Here is a tiny trained network, its code and every weight. The questions are about switching its units off for an input and a target symbol, where a switched-off unit gives its printed mean instead of its output.

import numpy as np


def w(rows, s, z=0):
    codes = np.array(rows[::2]) - 128.0
    scale = np.full(codes.shape[1], s)
    scale[-1] = z or s
    return codes * scale


def norm(h):
    return h / np.sqrt((h * h).mean(-1, keepdims=True) + 1e-5)


def softmax(a):
    e = np.exp(a - a.max(-1, keepdims=True))
    return e / e.sum(-1, keepdims=True)


def log_softmax(a):
    a = a - a.max(-1, keepdims=True)
    return a - np.log(np.exp(a).sum(-1, keepdims=True))


def net(x, mask):
    ids = ['ΓΠΣΩβζθμτφψ'.index(c) for c in x.split()]
    T = len(ids)
    res = E[ids] + P[:T]
    u = 0
    for l in range(3):
        r = norm(res)
        for j in range(2):
            rows = slice(4 * j, 4 * j + 4)
            q, k, v = (r @ M[l][rows].T for M in (Q, K, V))
            z = softmax(np.where(np.tri(T) > 0, q @ k.T / 4**0.5, -1e9)) @ v
            o = O[l][rows]
            res = res + np.where(mask[u + j], z, o[:, -1]) @ o[:, :-1]
        u += 2
    return log_softmax(norm(res)[-1] @ U[:, :-1].T + U[:, -1])


Q, K, V, O = {}, {}, {}, {}
E = w([
[118,124,174],'Γ',
[144,141,53],'Π',
[159,112,93],'Σ',
[148,137,58],'Ω',
[170,187,252],'β',
[116,127,175],'ζ',
[154,146,60],'θ',
[144,118,50],'μ',
[113,46,91],'τ',
[214,183,63],'φ',
[81,155,108],'ψ',
],0.016)
P = w([
[136,27,3],'0',
[124,42,101],'1',
[130,33,119],'2',
[134,34,150],'3',
[135,24,165],'4',
[166,28,180],'5',
[170,31,207],'6',
[176,28,219],'7',
[191,40,229],'8',
[207,41,252],'9',
[191,26,240],'10',
[168,25,186],'11',
],0.0024)
Q[0] = w([
[174,150,138],'0.h1',
[77,11,82],'0.h1',
[110,147,27],'0.h1',
[114,140,158],'0.h1',
[147,204,134],'0.h2',
[103,93,151],'0.h2',
[138,89,162],'0.h2',
[169,179,68],'0.h2',
],0.011)
K[0] = w([
[136,45,111],'0.h1',
[95,182,155],'0.h1',
[228,157,181],'0.h1',
[72,39,164],'0.h1',
[54,77,72],'0.h2',
[216,48,216],'0.h2',
[169,134,181],'0.h2',
[3,243,78],'0.h2',
],0.0056)
V[0] = w([
[10,152,102],'0.h1',
[193,120,126],'0.h1',
[145,65,107],'0.h1',
[158,146,111],'0.h1',
[165,127,143],'0.h2',
[217,199,131],'0.h2',
[169,91,121],'0.h2',
[144,134,99],'0.h2',
],0.012)
O[0] = w([
[53,149,242,47],'0.h1',
[203,88,90,193],'0.h1',
[122,157,112,254],'0.h1',
[155,155,108,159],'0.h1',
[155,116,226,124],'0.h2',
[232,48,159,79],'0.h2',
[152,195,199,205],'0.h2',
[163,74,1,173],'0.h2',
],0.004,0.0031)
Q[1] = w([
[120,226,1],'1.h1',
[131,254,104],'1.h1',
[197,160,108],'1.h1',
[173,155,197],'1.h1',
[174,113,27],'1.h2',
[76,169,237],'1.h2',
[211,135,111],'1.h2',
[221,207,166],'1.h2',
],0.0078)
K[1] = w([
[216,242,175],'1.h1',
[205,180,117],'1.h1',
[103,213,77],'1.h1',
[147,172,100],'1.h1',
[119,59,104],'1.h2',
[128,177,102],'1.h2',
[126,88,145],'1.h2',
[132,1,133],'1.h2',
],0.0088)
V[1] = w([
[118,190,102],'1.h1',
[122,128,122],'1.h1',
[208,117,130],'1.h1',
[151,164,1],'1.h1',
[103,72,173],'1.h2',
[94,5,192],'1.h2',
[143,212,114],'1.h2',
[202,117,73],'1.h2',
],0.0079)
O[1] = w([
[155,88,192,124],'1.h1',
[152,94,76,133],'1.h1',
[79,240,166,155],'1.h1',
[90,52,142,253],'1.h1',
[46,87,125,107],'1.h2',
[3,9,149,121],'1.h2',
[150,199,118,101],'1.h2',
[36,115,134,201],'1.h2',
],0.0047,0.0038)
Q[2] = w([
[138,191,99],'2.h1',
[131,78,2],'2.h1',
[41,100,33],'2.h1',
[166,24,61],'2.h1',
[125,155,232],'2.h2',
[107,87,68],'2.h2',
[71,95,105],'2.h2',
[49,80,39],'2.h2',
],0.011)
K[2] = w([
[132,155,84],'2.h1',
[149,21,89],'2.h1',
[120,104,50],'2.h1',
[167,10,138],'2.h1',
[140,69,101],'2.h2',
[141,226,135],'2.h2',
[137,187,147],'2.h2',
[125,214,146],'2.h2',
],0.012)
V[2] = w([
[99,126,253],'2.h1',
[246,64,201],'2.h1',
[164,83,54],'2.h1',
[252,139,149],'2.h1',
[138,32,85],'2.h2',
[148,81,169],'2.h2',
[170,202,116],'2.h2',
[35,179,96],'2.h2',
],0.0065)
O[2] = w([
[193,100,34,11],'2.h1',
[127,11,97,145],'2.h1',
[88,160,198,255],'2.h1',
[98,106,114,103],'2.h1',
[58,72,74,162],'2.h2',
[146,53,74,119],'2.h2',
[166,242,115,113],'2.h2',
[93,253,211,141],'2.h2',
],0.0043,0.0027)
U = w([
[156,138,86,17],'Γ',
[115,133,96,205],'Π',
[175,104,138,128],'Σ',
[231,170,210,140],'Ω',
[221,144,89,168],'β',
[152,133,95,3],'ζ',
[191,159,97,144],'θ',
[3,84,114,168],'μ',
[56,228,222,236],'τ',
[133,149,131,78],'φ',
[147,164,90,76],'ψ',
],0.012,0.0055)

Each question gives the input, a string of symbols that net reads in full, and the target symbol t.
The units are the heads (4 rows each of Q, K, V and O). Each row of codes is followed by its name. A weight is (code - 128) times the scale printed after its matrix; where a second scale follows, it is the last column's (O and U).
mask holds one flag per head, layer by layer. A switched-off head (its flag False) gives its mean, the last column of its rows in O, instead of its output. The means were averaged over made-up inputs and are rounded, as every weight is.
A unit's drop is (log p(t) with every unit on - log p(t) with that unit switched off) / (log p(t) with every unit on - log p(t) with every unit switched off).
The circuit of an input: a set's keep is (log p(t) with only the set's units on - log p(t) with every unit switched off) / (log p(t) with every unit on - log p(t) with every unit switched off). Starting from all 6 units, units are removed one at a time, each time the one whose removal leaves the highest keep (on an exact tie, the one counted first), for as long as the keep stays at least 0.8.
circuit, biggest first: the units of the circuit, biggest drop first
unit that matters most: the unit with the biggest drop
heads that matter: for each layer, one digit per head in row order, 1 if its drop is at least 0.15 and else 0, layers parted by /
drop when u is switched off: that unit's drop, to one decimal
input μ Σ μ ψ Π, target τ: circuit, biggest first	(2.h2; 2.h1)
input Σ Π τ μ Π, target μ: heads that matter	00 / 10 / 10
input ζ μ ζ ψ τ τ τ ζ, target μ: heads that matter	00 / 11 / 11
input Γ μ τ Γ, target μ: circuit, biggest first	(2.h2)
input Γ φ Γ, target β: heads that matter	01 / 10 / 10
input μ Π φ Σ μ τ Ω Σ ψ θ Ω, target τ: heads that matter	00 / 11 / 11
input τ τ τ Σ, target μ: heads that matter	00 / 00 / 00
input μ Π μ τ ψ μ ζ μ Π τ θ μ, target μ: circuit, biggest first	(2.h1; 1.h2)
input μ Σ Σ Π ζ ψ Σ μ ψ ψ τ, target τ: circuit, biggest first	(2.h2; 1.h2; 0.h1)
input τ ζ μ φ ζ τ μ ζ τ ζ, target μ: heads that matter	00 / 00 / 01
input Γ θ μ τ θ, target μ: heads that matter	10 / 11 / 10
input θ θ θ ψ Γ ψ φ μ, target τ: circuit, biggest first	(2.h1; 2.h2)
input θ φ ζ, target β: circuit, biggest first	(2.h1; 1.h2)
input μ ψ Π θ, target τ: unit that matters most	2.h1
input τ Σ τ θ θ θ ψ ζ θ, target τ: circuit, biggest first	(2.h2; 1.h2)
input ζ τ θ Σ, target μ: heads that matter	10 / 01 / 10
input μ τ φ Π τ τ Γ ψ ζ θ τ, target τ: circuit, biggest first	(2.h2; 1.h2; 2.h1; 1.h1)
input ζ θ Π τ Ω, target μ: heads that matter	10 / 11 / 10
input μ Γ Ω τ Π ψ ζ Σ, target τ: circuit, biggest first	(2.h2; 1.h2)
input τ τ ψ, target τ: circuit, biggest first	(2.h2)
input Ω μ Γ μ τ φ Ω τ τ ζ Ω, target μ: heads that matter	00 / 11 / 10
input τ ψ τ Σ, target τ: drop when 1.h2 is switched off	0.0
input Π τ ψ ζ Σ ψ μ, target τ: drop when 1.h1 is switched off	-0.1
input ζ τ Σ θ, target μ: drop when 2.h2 is switched off	0.1
